Questions about the array below. Counting starts at 1.
1) Give the top-left entry.
2) Give the entry in the top-right corner.
3) Give the bottom-left entry.
4) Give the entry in row 1 and column 3.
5) Give the entry at row 2, column 1.
6) Give the entry at row 3, column 2.
7) Give the entry in row 3 and column 1.
[[128 128 128 149]
 [128 135 151 150]
 [128 129 150 150]
 [128 131 150 151]
 [133 151 150 150]]
1) 128
2) 149
3) 133
4) 128
5) 128
6) 129
7) 128

A =
[[131 112 123 126 129 125 139 126 128]
 [119 121 121 130 127 131 137 132 129]
 [134 118 111 147 128 128 140 126 128]
 [119 116 123 118 128 129 123 132 127]
 [132 137 127 134 127 129 118 126 129]
 [117 142 131 134 128 130 128 128 129]
 [122 136 141 111 128 128 129 127 127]
 [140 122 113 129 128 127 138 134 128]
 [139 116 127 121 128 128 129 125 128]
 [120 133 122 126 128 127 119 131 128]
 [113 129 129 144 128 129 155 128 128]]
The 3rd largest entry -> 144
The last entry, reading row by row: 128
Give the entry in the bottom-left corner.
A: 113
Give the second entry on the diagonal from the top-right corner.
A: 132
The largest entry in the first column: 140
The third entry on the main diagonal: 111
The entry just right of the largest entry is 128
The 1st entry on the main diagonal -> 131
The top entry of the column that holds the largest entry: 139
The entry in the top-right corner is 128
Give the entry just left of the centre entry.
A: 134
Give the second entry on the main diagonal.
A: 121
The 3rd entry from the end, reading row by row is 155
The entry just right of 117 -> 142
The 5th-last entry, reading row by row is 128
Give the 3rd entry, reading row by row.
A: 123
Give the entry directly below the centre entry.
A: 128
Give the entry directly above the centre entry.
A: 127
The entry directly above 142: 137
Give the entry directly above 138.
A: 129
The third entry on the diagonal from the top-right corner: 140
Give the entry directly above the largest entry.
A: 119
Give the 2nd largest entry.
A: 147
Give the 4th entry from the end, reading row by row.
A: 129
The entry just left of 136 is 122

Read these off the table that follows. Counting starts at 1.
1) What is the entry in row 1 and column 2?
2) What is the entry at row 2, column 1?
3) What is the top-left entry?
4) What is the entry in row 3 and column 1?
5) What is the entry directly below 142?
6) What is the entry directly above the smallest entry?
7) What is the bottom-left entry?
8) What is the entry in the bottom-right corner?
127  128  131  107  125  128  133  128  115
123  128  126  123  117  128  134  119  104
127  128  127  114  124  128  130  132  131
128  128  130  108  127  128  130  130  113
133  128  121  136  139  127  110  135  136
129  128  124  122  129  127  123  134  128
116  128  126  134  105  128  143  112  118
121  128  131  118  114  128  142  124  145
120  128  125  143  115  127  133  112  121
122  128  125  136  118  128  131  114  107
137  128  121  125  145  127  107  139  117
115  128  127  137  103  127  145  112  134
131  128  127  130  137  127  118  132  144
130  128  126  112  130  128  125  134  117
1) 128
2) 123
3) 127
4) 127
5) 133
6) 145
7) 130
8) 117

Questions about the grid below.
1) The first entry of the largest entry's row?
2) The 2nd-last entry, reading row by row?
3) The first entry of the smallest entry's row?
4) The last entry in the row that holds the largest entry?
5) The second smallest entry?
6) The smallest entry in the last row?
7) The largest entry in the first column?
8) The last entry, reading row by row?
[[127 109 129 127 128 126 132 127 127]
 [124 158 125 121 123 137 110 128 121]
 [129 142 127 128 127 126 117 126 128]]
1) 124
2) 126
3) 127
4) 121
5) 110
6) 117
7) 129
8) 128

Questions about the table below.
1) Give the smallest entry in the last column.
2) Give the 3rd entry on the diagonal from the top-right corner.
3) Give the entry directly below 130.
4) Give the bottom-left entry.
5) Give the largest entry in the first row.
6) Give the entry directly below 143.
7) Give the 2nd entry in reading order.
8) Give the last entry, reading row by row.
[[120 111 129 117 113 106 121 134 137 124 110 110]
 [117 130 143 142 136 124 125 115 111 127 132 112]
 [128 128 128 128 128 128 128 128 128 128 128 128]]
1) 110
2) 128
3) 128
4) 128
5) 137
6) 128
7) 111
8) 128

[[116 138 138 129 132 119 122 112 132]
 [129 127 129 128 130 128 128 128 127]
 [127 129 128 128 128 127 127 129 128]
 [128 128 128 128 128 128 128 128 128]
 [119 143 121 130 132 123 119 136 127]
 [128 127 129 128 129 128 129 129 127]
 [128 128 127 128 128 127 127 128 128]
 [138 120 120 115 122 142 152 138 127]]
Counting starts at 1.
The smallest entry?
Answer: 112
The bottom-left entry?
Answer: 138
The top-right entry -> 132
The bottom-right entry?
Answer: 127
The entry at row 1, column 3?
Answer: 138
The entry at row 2, column 1: 129
The entry in row 1 and column 2?
Answer: 138
The entry in row 3 and column 2?
Answer: 129
The top-left entry: 116
The entry just left of the largest entry?
Answer: 142
The bottom entry of the column that holds the largest entry: 152
The entry at row 3, column 1 is 127
The top entry of the column that holds the largest entry?
Answer: 122
The entry at row 2, column 3 -> 129

[[124 141 136 135 144 117 119 118 135 125 130 123]
 [121 139 137 142 147 120 123 113 129 123 134 129]
 [114 140 155 125 129 120 121 125 145 134 126 135]
 [128 128 128 134 118 132 124 125 143 136 123 123]]
The entry just left of 117 is 144
The entry in the bottom-left corner -> 128
Report the entry directly above 142.
Answer: 135
The last entry, reading row by row -> 123
The second entry, reading row by row: 141
Report the top entry of the column that holds the smallest entry.
Answer: 118
The entry directly below the smallest entry is 125
The entry just right of 132: 124
The entry just right of 147 -> 120
Report the entry in the top-right corner.
Answer: 123
Report the largest entry.
Answer: 155
The entry directly below the largest entry: 128
Report the entry just left of 130.
Answer: 125
Report the entry directly below 145.
Answer: 143
The third entry from the end, reading row by row is 136
The first entry in reading order -> 124

arr =
[[141 108 121 111 122 138 142 142 131 121]
 [128 126 117 141 132 133 121 123 131 142]
 [126 125 123 137 131 134 129 119 127 128]
 [125 135 134 122 135 125 122 125 124 130]
 [136 117 125 116 122 129 133 141 131 123]
 [139 111 121 107 121 136 143 146 131 120]
 [133 118 118 143 129 135 120 118 135 140]
 [131 126 126 134 123 127 122 126 133 134]
 [133 125 136 125 121 122 127 129 126 122]
 [129 124 120 138 128 133 122 123 133 139]
 [130 121 122 138 127 134 126 119 131 133]
 [139 113 121 107 119 134 142 150 131 123]
 [134 116 118 139 127 137 125 121 134 138]
 [119 141 144 118 135 118 119 123 127 123]
 [129 131 138 123 123 120 125 130 129 124]]
Rows and columns are numbered from 1.
The entry in row 2 and column 2 is 126
The entry at row 1, column 2: 108
The bottom entry of the column that holds the largest entry: 130
Read off the entry in the bottom-left corner.
Answer: 129
The top-left entry: 141
The entry in row 2 and column 3 is 117
The entry at row 3, column 1: 126
Read off the entry in row 3 and column 2.
Answer: 125
The entry just right of 144: 118
Read off the top-right entry.
Answer: 121
Read off the top entry of the column that holds the largest entry.
Answer: 142
Read off the bottom-right entry.
Answer: 124
Read off the entry in row 1 and column 3.
Answer: 121
Read off the entry directly below the largest entry.
Answer: 121
The entry in row 2 and column 1: 128
Read off the maximum.
Answer: 150

array([[130, 130, 128, 135, 129, 130, 125, 128, 128],
       [127, 128, 129, 125, 126, 127, 134, 127, 129],
       [128, 126, 128, 130, 130, 129, 156, 128, 128],
       [127, 128, 130, 105, 127, 127, 137, 129, 128],
       [129, 127, 129, 120, 131, 128, 129, 127, 129],
       [130, 127, 125, 133, 128, 129, 113, 127, 127],
       [128, 128, 131, 137, 130, 128, 116, 128, 128]])
The 3rd smallest entry is 116
The entry just left of the smallest entry -> 130
The entry just right of the largest entry -> 128
The second smallest entry: 113
The third entry on the main diagonal is 128
What is the entry in the top-right corner? 128
The 2nd entry in reading order: 130
The entry directly above the largest entry is 134
What is the last entry, reading row by row? 128
What is the entry just right of 105? 127
The entry just left of the largest entry -> 129
What is the fifth entry, reading row by row? 129
What is the entry in the top-left corner? 130
The minimum is 105
The entry in the bottom-left corner -> 128
The first entry of the largest entry's row: 128
The entry directly above the centre entry: 130
The entry just right of 116: 128
The entry just right of the centre entry: 127
What is the entry directly above the smallest entry? 130
What is the largest entry in the first row? 135
What is the 3rd entry in reading order? 128
The smallest entry in the first row -> 125
The second entry on the diagonal from the top-right corner is 127
The third entry on the diagonal from the top-right corner is 156
The last entry of the largest entry's row is 128
The bottom entry of the column that holds the smallest entry is 137
What is the first entry in the row that holds the smallest entry? 127
What is the last entry of the smallest entry's row? 128
The smallest entry in the last column is 127

X =
[[135 143 117 143 133]
 [135 146 119 141 136]
 [134 142 111 152 140]
 [118 130 121 128 129]
 [126 136 123 123 119]
 [113 150 119 128 139]
 [123 145 126 101 111]
 [133 102 123 132 108]
 [134 137 125 113 108]
 [133 140 123 120 115]
 [129 128 116 153 139]
 [144 109 123 130 101]
 [129 133 121 135 128]]
Rows and columns are numbered from 1.
Report the entry in row 1 and column 3.
A: 117
The entry in the bottom-right corner -> 128
The entry just left of 120 is 123
Report the entry at row 1, column 2.
A: 143
The entry directly below the centre entry is 123
The top-left entry is 135
The entry in row 2 and column 1: 135
The entry at row 3, column 1 -> 134
The entry in the top-right corner: 133
The entry at row 3, column 3 is 111
Report the entry just right of the largest entry.
A: 139
The entry just left of the largest entry is 116
Report the largest entry.
A: 153
The entry directly below 116 is 123
The top entry of the column that holds the largest entry is 143
The entry in the bottom-left corner -> 129
The entry directly below 142 -> 130
The entry just right of 125: 113

[113 140 127 102 146]
The last entry -> 146
The 3rd entry from the end? 127
The second-last entry? 102
